Below is a small trained network, with its code and all its weights. Each question gives an input and a target symbol and asks what happens when units are switched off, that is, made to give their printed mean instead of their output.

import numpy as np


def w(rows, s, z=0):
    codes = np.array(rows[::2]) - 128.0
    scale = np.full(codes.shape[1], s)
    scale[-1] = z or s
    return codes * scale


def norm(h):
    return h / np.sqrt((h * h).mean(-1, keepdims=True) + 1e-5)


def f(y):
    return np.maximum(y, 0)


def softmax(a):
    e = np.exp(a - a.max(-1, keepdims=True))
    return e / e.sum(-1, keepdims=True)


def log_softmax(a):
    a = a - a.max(-1, keepdims=True)
    return a - np.log(np.exp(a).sum(-1, keepdims=True))


def net(x, mask):
    ids = ['αβγδεζθμξστψω'.index(c) for c in x.split()]
    T = len(ids)
    res = E[ids] + P[:T]
    u = 0
    for l in range(3):
        r = norm(res)
        for j in range(2):
            rows = slice(2 * j, 2 * j + 2)
            q, k, v = (r @ M[l][rows].T for M in (Q, K, V))
            z = softmax(np.where(np.tri(T) > 0, q @ k.T / 2**0.5, -1e9)) @ v
            o = O[l][rows]
            res = res + np.where(mask[u + j], z, o[:, -1]) @ o[:, :-1]
        u += 2
        y = f(norm(res) @ A[l][:, :-1].T + A[l][:, -1])
        res = res + np.where(mask[u : u + 4], y, B[l][:, -1]) @ B[l][:, :-1]
        u += 4
    return log_softmax(norm(res)[-1] @ U[:, :-1].T + U[:, -1])


Q, K, V, O, A, B = {}, {}, {}, {}, {}, {}
E = w([
[105,115,75,84,181,38,109,138,26,183],'α',
[76,149,9,143,128,61,150,32,102,144],'β',
[77,144,117,162,86,94,129,169,112,115],'γ',
[140,125,125,114,86,110,146,152,150,112],'δ',
[128,89,137,154,59,148,145,134,132,101],'ε',
[138,141,98,129,53,114,128,187,132,186],'ζ',
[86,195,47,62,221,140,93,85,179,133],'θ',
[189,120,77,101,52,103,174,164,135,55],'μ',
[147,47,204,149,48,115,102,148,150,196],'ξ',
[134,208,30,166,100,217,36,95,82,126],'σ',
[37,155,208,162,137,69,136,113,160,64],'τ',
[166,109,145,116,171,118,49,148,6,121],'ψ',
[73,166,148,151,122,100,136,168,143,147],'ω',
],0.019)
P = w([
[122,185,115,235,160,156,221,226,136,139],'0',
[13,58,82,175,81,118,108,233,107,64],'1',
[128,250,193,18,11,114,187,107,98,146],'2',
[224,227,99,226,128,6,92,154,189,81],'3',
[40,60,62,139,137,134,68,172,114,50],'4',
[155,135,220,49,77,155,127,18,110,196],'5',
[206,167,103,160,131,45,50,104,176,85],'6',
[32,69,47,123,166,122,57,185,79,41],'7',
],0.017)
Q[0] = w([
[183,172,154,158,175,112,147,106,142,164],'L0H0',
[91,62,163,103,160,206,186,140,95,158],'L0H0',
[67,128,122,9,115,178,133,36,20,154],'L0H1',
[207,216,166,214,107,82,66,104,151,151],'L0H1',
],0.015)
K[0] = w([
[152,117,99,80,76,54,7,37,167,117],'L0H0',
[103,111,216,160,53,137,201,225,201,103],'L0H0',
[96,141,173,166,31,124,198,233,224,70],'L0H1',
[144,167,30,100,189,113,39,18,54,70],'L0H1',
],0.012)
V[0] = w([
[122,115,134,116,117,143,119,148,246,157],'L0H0',
[160,107,180,212,55,175,160,129,129,79],'L0H0',
[134,87,162,115,149,53,191,179,119,161],'L0H1',
[189,137,206,115,172,157,70,192,45,97],'L0H1',
],0.012)
O[0] = w([
[122,69,114,143,155,97,103,135,178,245,75],'L0H0',
[162,67,35,134,188,132,132,58,63,76,255],'L0H0',
[53,127,78,35,164,83,159,153,88,132,225],'L0H1',
[166,162,222,130,149,157,65,213,101,46,96],'L0H1',
],0.011,0.0052)
A[0] = w([
[125,178,157,3,58,104,163,82,79,145,208],'L0N0',
[165,134,101,128,143,121,175,112,234,82,90],'L0N1',
[135,62,139,88,51,197,63,212,101,81,78],'L0N2',
[140,93,108,188,155,124,117,140,171,164,2],'L0N3',
],0.014,0.0057)
B[0] = w([
[82,159,252,153,83,198,120,68,107,167,250],'L0N0',
[179,156,83,97,189,80,82,82,166,118,152],'L0N1',
[49,184,110,129,165,107,138,92,141,94,180],'L0N2',
[125,162,124,96,159,109,100,148,114,107,138],'L0N3',
],0.016,0.013)
Q[1] = w([
[6,53,75,92,145,174,149,100,72,133],'L1H0',
[212,134,200,158,85,127,168,87,182,179],'L1H0',
[17,115,91,110,111,167,173,209,103,90],'L1H1',
[204,150,212,100,119,169,146,112,157,117],'L1H1',
],0.015)
K[1] = w([
[146,107,118,143,192,158,252,145,92,174],'L1H0',
[118,100,155,99,76,97,54,67,140,142],'L1H0',
[132,127,146,142,169,129,228,175,101,114],'L1H1',
[112,105,170,66,79,122,117,145,109,90],'L1H1',
],0.02)
V[1] = w([
[102,112,160,130,139,88,56,164,39,34],'L1H0',
[124,121,118,48,70,74,176,56,68,185],'L1H0',
[134,224,108,255,96,192,155,12,162,117],'L1H1',
[63,102,174,91,190,21,191,52,209,101],'L1H1',
],0.015)
O[1] = w([
[140,155,215,136,135,210,162,187,113,32,132],'L1H0',
[125,94,175,41,67,117,132,55,57,210,140],'L1H0',
[80,160,42,120,188,156,118,8,121,112,251],'L1H1',
[82,43,244,31,166,100,197,97,170,145,155],'L1H1',
],0.018,0.014)
A[1] = w([
[190,89,231,122,101,148,90,174,67,141,66],'L1N0',
[102,174,113,108,158,102,137,104,124,117,148],'L1N1',
[72,254,209,127,23,169,168,82,70,172,2],'L1N2',
[135,94,108,147,127,84,137,108,126,160,134],'L1N3',
],0.024,0.007)
B[1] = w([
[124,122,152,171,19,203,172,73,250,118,162],'L1N0',
[148,115,213,154,86,168,127,163,151,177,196],'L1N1',
[96,249,251,76,123,212,122,67,116,204,252],'L1N2',
[122,151,112,103,117,172,87,175,134,60,162],'L1N3',
],0.017,0.025)
Q[2] = w([
[68,5,72,133,116,128,73,187,150,104],'L2H0',
[156,145,153,84,117,100,32,126,198,116],'L2H0',
[88,66,84,107,94,52,133,130,94,156],'L2H1',
[183,194,119,134,133,53,177,102,177,148],'L2H1',
],0.017)
K[2] = w([
[166,59,49,142,156,145,245,178,143,185],'L2H0',
[109,176,133,196,136,98,103,58,150,210],'L2H0',
[116,105,3,125,170,126,191,157,159,166],'L2H1',
[118,162,122,126,181,50,11,67,196,109],'L2H1',
],0.015)
V[2] = w([
[200,90,138,88,116,103,46,137,234,139],'L2H0',
[104,66,116,162,209,82,108,76,193,75],'L2H0',
[140,91,201,151,95,168,185,156,115,105],'L2H1',
[2,137,130,236,123,87,76,148,171,185],'L2H1',
],0.015)
O[2] = w([
[155,171,87,98,82,91,147,124,247,68,34],'L2H0',
[160,120,188,115,190,96,124,102,206,135,2],'L2H0',
[143,123,140,219,147,164,164,138,117,183,190],'L2H1',
[6,57,146,128,172,144,73,159,130,154,121],'L2H1',
],0.018,0.01)
A[2] = w([
[210,8,77,171,201,132,160,64,16,129,5],'L2N0',
[176,29,39,43,96,14,177,164,231,164,43],'L2N1',
[49,22,104,114,203,143,167,223,135,141,55],'L2N2',
[45,127,120,100,172,91,126,219,103,160,43],'L2N3',
],0.014,0.017)
B[2] = w([
[134,121,100,21,172,250,56,146,205,137,253],'L2N0',
[180,138,220,206,166,80,26,134,102,152,231],'L2N1',
[182,217,92,124,183,104,202,153,110,176,223],'L2N2',
[124,180,27,106,87,114,209,149,153,185,162],'L2N3',
],0.02,0.0038)
U = w([
[101,226,209,103,75,155,104,138,114,163,1],'α',
[70,59,119,140,91,115,130,2,78,126,151],'β',
[101,26,146,215,138,146,96,147,52,200,120],'γ',
[190,73,173,179,123,74,67,131,70,141,172],'δ',
[171,83,116,73,136,208,77,147,154,123,81],'ε',
[91,95,106,87,44,104,91,188,77,97,177],'ζ',
[76,133,139,143,131,103,46,159,227,156,80],'θ',
[200,139,108,106,84,106,172,76,108,80,114],'μ',
[111,42,126,185,44,158,139,122,187,141,170],'ξ',
[117,131,65,248,153,131,104,50,143,123,103],'σ',
[127,66,174,139,196,109,201,86,130,92,122],'τ',
[79,141,175,117,133,129,128,186,99,4,144],'ψ',
[117,184,94,131,137,109,158,188,142,180,86],'ω',
],0.009,0.0042)

Each question gives the input, a string of symbols that net reads in full, and the target symbol t.
The units are the heads (2 rows each of Q, K, V and O) and the neurons (one row each of A and B). Each row of codes is followed by its name. A weight is (code - 128) times the scale printed after its matrix; where a second scale follows, it is the last column's (O, A, B and U).
mask holds one flag per unit, layer by layer, with each layer's heads first. A switched-off unit (its flag False) gives its mean, the last column of its rows in O or B, instead of its output. The means were averaged over made-up inputs and are rounded, as every weight is.
A unit's drop is (log p(t) with every unit on - log p(t) with that unit switched off) / (log p(t) with every unit on - log p(t) with every unit switched off).
The circuit of an input: a set's keep is (log p(t) with only the set's units on - log p(t) with every unit switched off) / (log p(t) with every unit on - log p(t) with every unit switched off). Starting from the 12 units with the biggest drops (on a tie, the unit counted first), units are removed one at a time, each time the one whose removal leaves the highest keep (on an exact tie, the one counted first), for as long as the keep stays at least 0.8.
circuit, biggest first: the units of the circuit, biggest drop first
unit that matters most: the unit with the biggest drop
k most important neurons: the k neurons with the biggest drops, biggest first
top k neurons in layer l: the k neurons of layer l with the biggest drops, biggest first
which heads matter: for each layer, one digit per head in row order, 1 if its drop is at least 0.15 and else 0, layers parted by /
input ζ δ ψ ζ β β μ, target β: circuit, biggest first	(L0H1, L1H1)
input γ τ μ γ, target γ: unit that matters most	L1N1
input θ ξ θ γ τ γ ω, target θ: 2 most important neurons	(L0N0, L1N2)
input β ξ β τ β, target β: circuit, biggest first	(L1H1, L1H0)
input ε β σ ζ ξ, target ε: circuit, biggest first	(L0H0, L1N2, L2N0, L0N0)
input ψ τ δ ω τ ε ε, target ψ: circuit, biggest first	(L0H1, L1H0)
input τ τ μ μ ξ ψ ζ, target ψ: which heads matter	01 / 10 / 00
input θ γ μ β ξ σ ω δ, target θ: circuit, biggest first	(L1H0, L2H0, L1N2, L0H0)
input δ μ μ ε β θ ω, target θ: which heads matter	11 / 10 / 00
input ξ β σ ω, target σ: circuit, biggest first	(L0H1, L1N2, L1H0)
input ψ γ ζ β, target β: which heads matter	10 / 01 / 00
input ξ μ α μ ζ ζ ξ τ, target ξ: which heads matter	00 / 01 / 00
input μ τ α γ θ, target μ: top 2 neurons in layer 0	(L0N0, L0N1)
input ξ μ μ ε α β ζ, target β: unit that matters most	L0H1
input ζ σ δ τ θ, target ζ: 3 most important neurons	(L0N0, L1N2, L1N3)
input ε τ τ ω α, target ε: which heads matter	10 / 00 / 00
input ε α δ δ ψ σ μ, target σ: which heads matter	01 / 00 / 00
input δ ε ε ψ ε, target δ: which heads matter	11 / 01 / 10
input ε θ σ ψ μ ξ τ δ, target ε: 2 most important neurons	(L1N2, L2N0)
input γ τ ψ α ξ, target γ: which heads matter	01 / 00 / 00
input θ τ ξ ω μ ε γ, target θ: unit that matters most	L0H0
input ω β τ δ, target β: which heads matter	01 / 01 / 00
input β ω σ ψ ψ β δ σ, target β: circuit, biggest first	(L1H1, L1H0)
input μ ψ γ ω β ξ ε ξ, target μ: which heads matter	10 / 00 / 01
input ξ μ γ γ σ, target ξ: 3 most important neurons	(L0N0, L1N0, L1N2)
input θ δ τ ξ ε α β ψ, target θ: 2 most important neurons	(L0N0, L1N2)
input γ β τ μ ζ, target γ: circuit, biggest first	(L0N0, L1N2, L2H0)
